Below is a small trained network, with its code and all its weights. Each question gives an input and a target symbol and asks what happens when units are switched off, that is, made to give their printed mean instead of their output.

import numpy as np


def w(rows, s, z=0):
    codes = np.array(rows[::2]) - 128.0
    scale = np.full(codes.shape[1], s)
    scale[-1] = z or s
    return codes * scale


def f(y):
    return np.maximum(y, 0)


def softmax(a):
    e = np.exp(a - a.max(-1, keepdims=True))
    return e / e.sum(-1, keepdims=True)


def log_softmax(a):
    a = a - a.max(-1, keepdims=True)
    return a - np.log(np.exp(a).sum(-1, keepdims=True))


def net(x, mask):
    ids = ['ΓΣελμτψ'.index(c) for c in x.split()]
    T = len(ids)
    res = E[ids] + P[:T]
    u = 0
    for l in range(3):
        q, k, v = (res @ M[l].T for M in (Q, K, V))
        z = softmax(np.where(np.tri(T) > 0, q @ k.T / 2**0.5, -1e9)) @ v
        res = res + np.where(mask[u], z, O[l][:, -1]) @ O[l][:, :-1]
        u += 1
        y = f(res @ A[l][:, :-1].T + A[l][:, -1])
        res = res + np.where(mask[u : u + 4], y, B[l][:, -1]) @ B[l][:, :-1]
        u += 4
    return log_softmax(res[-1] @ U[:, :-1].T + U[:, -1])


Q, K, V, O, A, B = {}, {}, {}, {}, {}, {}
E = w([
[168,186,13,174,89,86,103,161],'Γ',
[80,254,40,117,105,112,171,90],'Σ',
[125,175,138,122,105,109,60,216],'ε',
[72,150,190,209,145,109,110,98],'λ',
[87,114,120,150,46,214,108,138],'μ',
[202,66,80,90,76,176,171,111],'τ',
[80,98,175,81,155,91,122,106],'ψ',
],0.019)
P = w([
[112,149,129,218,156,110,193,243],'0',
[95,153,90,167,124,99,145,179],'1',
[106,148,108,149,132,116,131,144],'2',
[121,137,113,121,126,123,107,120],'3',
[135,124,127,101,123,127,89,88],'4',
[157,114,145,84,122,127,75,55],'5',
[173,97,162,66,106,130,70,36],'6',
[193,94,180,44,111,130,55,4],'7',
],0.013)
Q[0] = w([
[160,114,214,146,253,61,120,130],'L0H0',
[162,63,112,153,152,184,207,119],'L0H0',
],0.013)
K[0] = w([
[69,193,70,246,123,135,181,205],'L0H0',
[83,88,38,115,136,86,222,170],'L0H0',
],0.011)
V[0] = w([
[111,168,195,238,73,167,82,167],'L0H0',
[219,62,103,254,110,133,200,71],'L0H0',
],0.0053)
O[0] = w([
[117,2,57,59,219,41,90,134,255],'L0H0',
[130,152,26,183,213,252,109,126,120],'L0H0',
],0.0087,0.0021)
A[0] = w([
[85,31,198,254,182,135,108,126,3],'L0N0',
[142,39,96,161,92,155,62,112,56],'L0N1',
[92,191,182,54,75,143,91,157,121],'L0N2',
[137,200,128,105,142,72,179,106,86],'L0N3',
],0.0061,0.0035)
B[0] = w([
[150,154,125,6,167,133,166,140,186],'L0N0',
[83,176,126,41,156,133,140,130,231],'L0N1',
[151,116,131,156,138,195,112,126,254],'L0N2',
[93,142,106,104,78,77,131,186,233],'L0N3',
],0.012,0.003)
Q[1] = w([
[190,173,100,110,9,133,148,138],'L1H0',
[194,100,167,139,153,149,159,164],'L1H0',
],0.016)
K[1] = w([
[165,138,136,93,119,129,76,3],'L1H0',
[151,152,95,166,136,74,134,173],'L1H0',
],0.016)
V[1] = w([
[174,254,121,100,147,57,141,110],'L1H0',
[90,159,216,115,189,137,158,99],'L1H0',
],0.0067)
O[1] = w([
[136,178,169,94,114,133,79,244,137],'L1H0',
[194,246,156,120,193,63,96,103,3],'L1H0',
],0.011,0.0041)
A[1] = w([
[119,173,77,137,75,233,164,140,1],'L1N0',
[91,91,73,183,32,78,131,116,153],'L1N1',
[20,168,205,55,112,200,191,86,181],'L1N2',
[65,49,253,168,223,45,159,30,22],'L1N3',
],0.0065,0.0042)
B[1] = w([
[104,254,182,49,146,185,103,68,224],'L1N0',
[168,125,161,182,170,108,64,141,254],'L1N1',
[175,15,119,194,168,26,117,164,228],'L1N2',
[88,232,223,183,187,193,202,145,163],'L1N3',
],0.0092,0.0086)
Q[2] = w([
[58,122,140,122,120,89,2,139],'L2H0',
[177,133,32,107,54,154,127,104],'L2H0',
],0.0082)
K[2] = w([
[143,79,165,57,77,27,111,99],'L2H0',
[98,211,127,123,61,178,53,2],'L2H0',
],0.0074)
V[2] = w([
[254,91,123,47,110,185,61,118],'L2H0',
[202,153,65,223,150,133,40,171],'L2H0',
],0.0068)
O[2] = w([
[67,129,113,164,193,102,166,171,109],'L2H0',
[105,114,167,87,144,123,252,135,255],'L2H0',
],0.012,0.0064)
A[2] = w([
[92,31,132,48,135,208,105,156,35],'L2N0',
[125,126,91,78,158,201,200,20,109],'L2N1',
[178,178,235,60,34,183,111,187,54],'L2N2',
[145,253,76,201,85,41,162,130,1],'L2N3',
],0.0074,0.0065)
B[2] = w([
[147,183,30,138,73,120,190,100,214],'L2N0',
[68,74,143,144,120,82,27,161,254],'L2N1',
[152,236,98,167,159,94,153,79,246],'L2N2',
[178,2,156,158,226,254,59,123,221],'L2N3',
],0.0089,0.0067)
U = w([
[92,129,150,82,86,195,210,120,205],'Γ',
[150,176,90,157,98,153,133,100,169],'Σ',
[118,85,151,151,78,104,32,254,90],'ε',
[163,87,104,5,168,189,92,156,23],'λ',
[122,81,36,150,122,96,132,66,160],'μ',
[60,119,112,252,173,177,75,156,51],'τ',
[207,56,189,201,89,242,121,141,255],'ψ',
],0.008,0.0046)

Each question gives the input, a string of symbols that net reads in full, and the target symbol t.
The units are the heads (2 rows each of Q, K, V and O) and the neurons (one row each of A and B). Each row of codes is followed by its name. A weight is (code - 128) times the scale printed after its matrix; where a second scale follows, it is the last column's (O, A, B and U).
mask holds one flag per unit, layer by layer, with each layer's heads first. A switched-off unit (its flag False) gives its mean, the last column of its rows in O or B, instead of its output. The means were averaged over made-up inputs and are rounded, as every weight is.
A unit's drop is (log p(t) with every unit on - log p(t) with that unit switched off) / (log p(t) with every unit on - log p(t) with every unit switched off).
The circuit of an input: a set's keep is (log p(t) with only the set's units on - log p(t) with every unit switched off) / (log p(t) with every unit on - log p(t) with every unit switched off). Starting from the 12 units with the biggest drops (on a tie, the unit counted first), units are removed one at a time, each time the one whose removal leaves the highest keep (on an exact tie, the one counted first), for as long as the keep stays at least 0.8.
circuit, biggest first: the units of the circuit, biggest drop first
unit that matters most: the unit with the biggest drop
k most important neurons: the k neurons with the biggest drops, biggest first
top k neurons in layer l: the k neurons of layer l with the biggest drops, biggest first
input Γ ε ε λ Γ τ, target τ: circuit, biggest first -> (L0H0; L2H0)
input τ τ Γ Γ Γ Γ ε Σ, target ε: circuit, biggest first -> (L0H0; L1H0)
input Γ Σ Γ, target Σ: circuit, biggest first -> (L2H0; L1H0; L2N2; L1N2)
input ε μ μ ψ, target Γ: circuit, biggest first -> (L1N3; L2H0)
input τ ψ μ λ, target ψ: circuit, biggest first -> (L1N3; L2H0; L1H0; L1N2)
input ψ Γ Σ, target ψ: top neuron in layer 1 -> (L1N0)
input Σ τ ε ψ Γ Γ ψ, target ε: circuit, biggest first -> (L1H0; L2H0)
input Γ Γ μ μ Γ Σ Γ Σ, target Σ: circuit, biggest first -> (L2N2; L1H0)
input λ Σ Γ μ λ Σ Σ, target λ: 2 most important neurons -> (L0N0; L2N3)
input τ Γ μ μ Σ, target μ: circuit, biggest first -> (L1H0; L0H0)
input ε Γ ε, target Γ: circuit, biggest first -> (L2H0; L2N1)
input ψ λ Γ Σ Σ τ Σ μ, target τ: circuit, biggest first -> (L0H0; L1H0; L2N1; L2H0)
input Γ ε Σ ε, target Σ: 2 most important neurons -> (L2N2; L1N2)
input λ Γ τ λ Σ, target τ: unit that matters most -> L0H0
input ψ Γ τ ψ μ ψ ψ, target Σ: top 2 neurons in layer 2 -> (L2N2; L2N3)
input τ λ τ Σ Σ Σ τ, target Σ: top 2 neurons in layer 2 -> (L2N2; L2N3)
input ψ Γ ε Γ Σ Σ λ, target Σ: 2 most important neurons -> (L1N2; L1N3)
input μ Σ τ μ ψ Γ Γ Γ, target Γ: top 2 neurons in layer 1 -> (L1N3; L1N0)
input μ Σ Σ Σ, target Σ: 3 most important neurons -> (L2N2; L1N0; L0N2)
input Σ ε τ Σ Γ, target τ: 4 most important neurons -> (L2N1; L1N2; L0N3; L1N0)
